Below are the code and all the weights of a small trained network. Each question names an input and a class and asks about switching units off, where a switched-off unit gives its printed mean instead of its output.

import numpy as np


def w(rows, s, z=0):
    codes = np.array(rows[::2]) - 128.0
    scale = np.full(codes.shape[1], s)
    scale[-1] = z or s
    return codes * scale


def f(y):
    return y / 2 * (1 + np.tanh(0.7978845608 * (y + 0.044715 * y**3)))


def log_softmax(a):
    a = a - a.max(-1, keepdims=True)
    return a - np.log(np.exp(a).sum(-1, keepdims=True))


def net(x, mask):
    res = np.array(x, float).reshape(1, 7) / 4 @ E
    y = f(res @ A[0][:, :-1].T + A[0][:, -1])
    res = res + np.where(mask, y, B[0][:, -1]) @ B[0][:, :-1]
    return log_softmax(res[-1] @ U[:, :-1].T + U[:, -1])


A, B = {}, {}
E = w([
[103,196,129,132,149,189,211,92],'x0',
[9,111,70,137,112,143,95,93],'x1',
[174,60,111,132,189,112,118,110],'x2',
[140,192,163,171,106,86,146,168],'x3',
[164,166,99,89,93,188,78,133],'x4',
[140,134,114,190,162,163,98,181],'x5',
[108,113,178,144,70,130,69,145],'x6',
],0.013)
A[0] = w([
[92,80,99,62,122,122,94,133,203],'N0',
[122,213,116,139,124,178,146,160,172],'N1',
[113,54,183,115,122,139,67,184,144],'N2',
[150,104,172,96,138,110,175,121,253],'N3',
[100,61,146,150,179,102,155,95,205],'N4',
[163,151,188,127,152,97,139,176,161],'N5',
[140,76,180,165,64,39,77,147,204],'N6',
[114,182,135,106,124,140,113,156,140],'N7',
[101,125,88,148,166,126,151,180,158],'N8',
[88,107,60,118,91,135,121,99,153],'N9',
[105,11,103,138,95,132,66,163,191],'N10',
[131,180,84,170,131,155,115,143,189],'N11',
[68,188,141,109,142,162,181,116,230],'N12',
[166,150,147,99,74,97,147,148,180],'N13',
[86,77,50,97,108,139,86,115,117],'N14',
[86,100,66,110,147,156,161,86,229],'N15',
[217,106,145,98,153,156,132,119,180],'N16',
[83,42,47,140,133,111,132,109,213],'N17',
[195,139,151,114,181,121,123,139,169],'N18',
[119,183,176,110,75,175,142,77,180],'N19',
[88,144,110,73,148,138,60,110,154],'N20',
[68,117,124,158,187,116,170,119,130],'N21',
[227,96,132,114,148,170,144,124,172],'N22',
],0.013,0.0048)
B[0] = w([
[124,173,111,79,187,92,89,54,207],'N0',
[200,198,128,152,60,212,174,177,214],'N1',
[129,97,189,182,153,186,75,164,216],'N2',
[108,96,138,180,113,22,128,174,196],'N3',
[83,82,111,158,210,97,120,159,209],'N4',
[180,170,113,127,128,46,132,109,198],'N5',
[199,90,243,123,184,122,113,132,249],'N6',
[186,134,121,95,114,145,171,131,167],'N7',
[106,147,113,180,179,162,109,67,170],'N8',
[122,128,120,70,152,161,184,68,198],'N9',
[158,100,198,103,216,240,33,109,254],'N10',
[211,185,108,135,116,173,169,109,186],'N11',
[84,86,98,124,57,193,204,176,235],'N12',
[106,84,189,171,79,75,133,110,188],'N13',
[121,154,79,53,127,156,104,33,215],'N14',
[59,104,49,85,152,129,148,124,228],'N15',
[120,32,22,169,82,54,17,178,215],'N16',
[130,188,89,85,216,149,141,88,235],'N17',
[173,132,81,204,93,44,81,167,200],'N18',
[155,32,128,76,48,173,165,207,214],'N19',
[194,124,89,39,112,148,102,102,186],'N20',
[1,121,109,196,196,166,219,158,195],'N21',
[134,127,29,186,80,74,32,212,218],'N22',
],0.0079,0.015)
U = w([
[144,97,204,139,152,187,43,109,128],'0',
[117,83,139,86,9,199,178,150,92],'1',
[169,193,115,174,94,174,173,126,184],'2',
[145,100,71,167,103,90,48,151,88],'3',
[139,117,216,128,110,59,164,111,160],'4',
[44,103,105,156,160,143,193,128,222],'5',
[107,131,68,65,147,159,112,61,1],'6',
],0.014,0.001)

Each question gives the input, the list of numbers given to net, and the class t.
The units are the neurons (one row each of A and B). Each row of codes is followed by its name. A weight is (code - 128) times the scale printed after its matrix; where a second scale follows, it is the last column's (A, B and U).
mask holds one flag per neuron, in row order. A switched-off neuron (its flag False) gives its mean, the last column of its row in B, instead of its output. The means were averaged over made-up inputs and are rounded, as every weight is.
A unit's drop is (log p(t) with every unit on - log p(t) with that unit switched off) / (log p(t) with every unit on - log p(t) with every unit switched off).
The circuit of an input: a set's keep is (log p(t) with only the set's units on - log p(t) with every unit switched off) / (log p(t) with every unit on - log p(t) with every unit switched off). Starting from the 12 units with the biggest drops (on a tie, the unit counted first), units are removed one at a time, each time the one whose removal leaves the highest keep (on an exact tie, the one counted first), for as long as the keep stays at least 0.8.
units of the circuit, in order: the units of the circuit, biggest drop first
unit that matters most: the unit with the biggest drop
k most important neurons: the k neurons with the biggest drops, biggest first
drop of u: that unit's drop, to one decimal
input [8,3,-3,3,-1,7,0], class 1: unit that matters most : N12
input [-2,1,-4,-3,-2,5,-8], class 5: 2 most important neurons : (N21 N10)
input [-1,-3,4,-1,-6,-8,4], class 4: units of the circuit, in order : (N3 N6)
input [-4,2,-6,-8,6,-3,7], class 0: 4 most important neurons : (N10 N2 N6 N15)
input [4,-1,5,1,6,6,-2], class 3: 2 most important neurons : (N16 N22)
input [5,6,5,-2,-4,-7,1], class 5: 2 most important neurons : (N21 N4)
input [4,2,-4,5,4,3,-5], class 1: 2 most important neurons : (N12 N19)
input [-2,-8,-6,6,-4,0,-6], class 3: 2 most important neurons : (N18 N16)
input [6,7,1,-2,2,7,-7], class 5: 3 most important neurons : (N21 N12 N10)
input [6,-2,0,-6,4,8,3], class 2: 2 most important neurons : (N11 N1)
input [-4,1,7,-1,-8,-6,-3], class 5: drop of N21 : 0.2
input [-5,1,-3,5,-5,-4,4], class 0: drop of N2 : 0.1
input [-5,-4,6,1,-4,8,5], class 0: drop of N6 : 0.9
input [7,5,-3,5,1,2,-5], class 1: unit that matters most : N12
input [3,-3,2,5,-8,0,0], class 4: 2 most important neurons : (N5 N15)
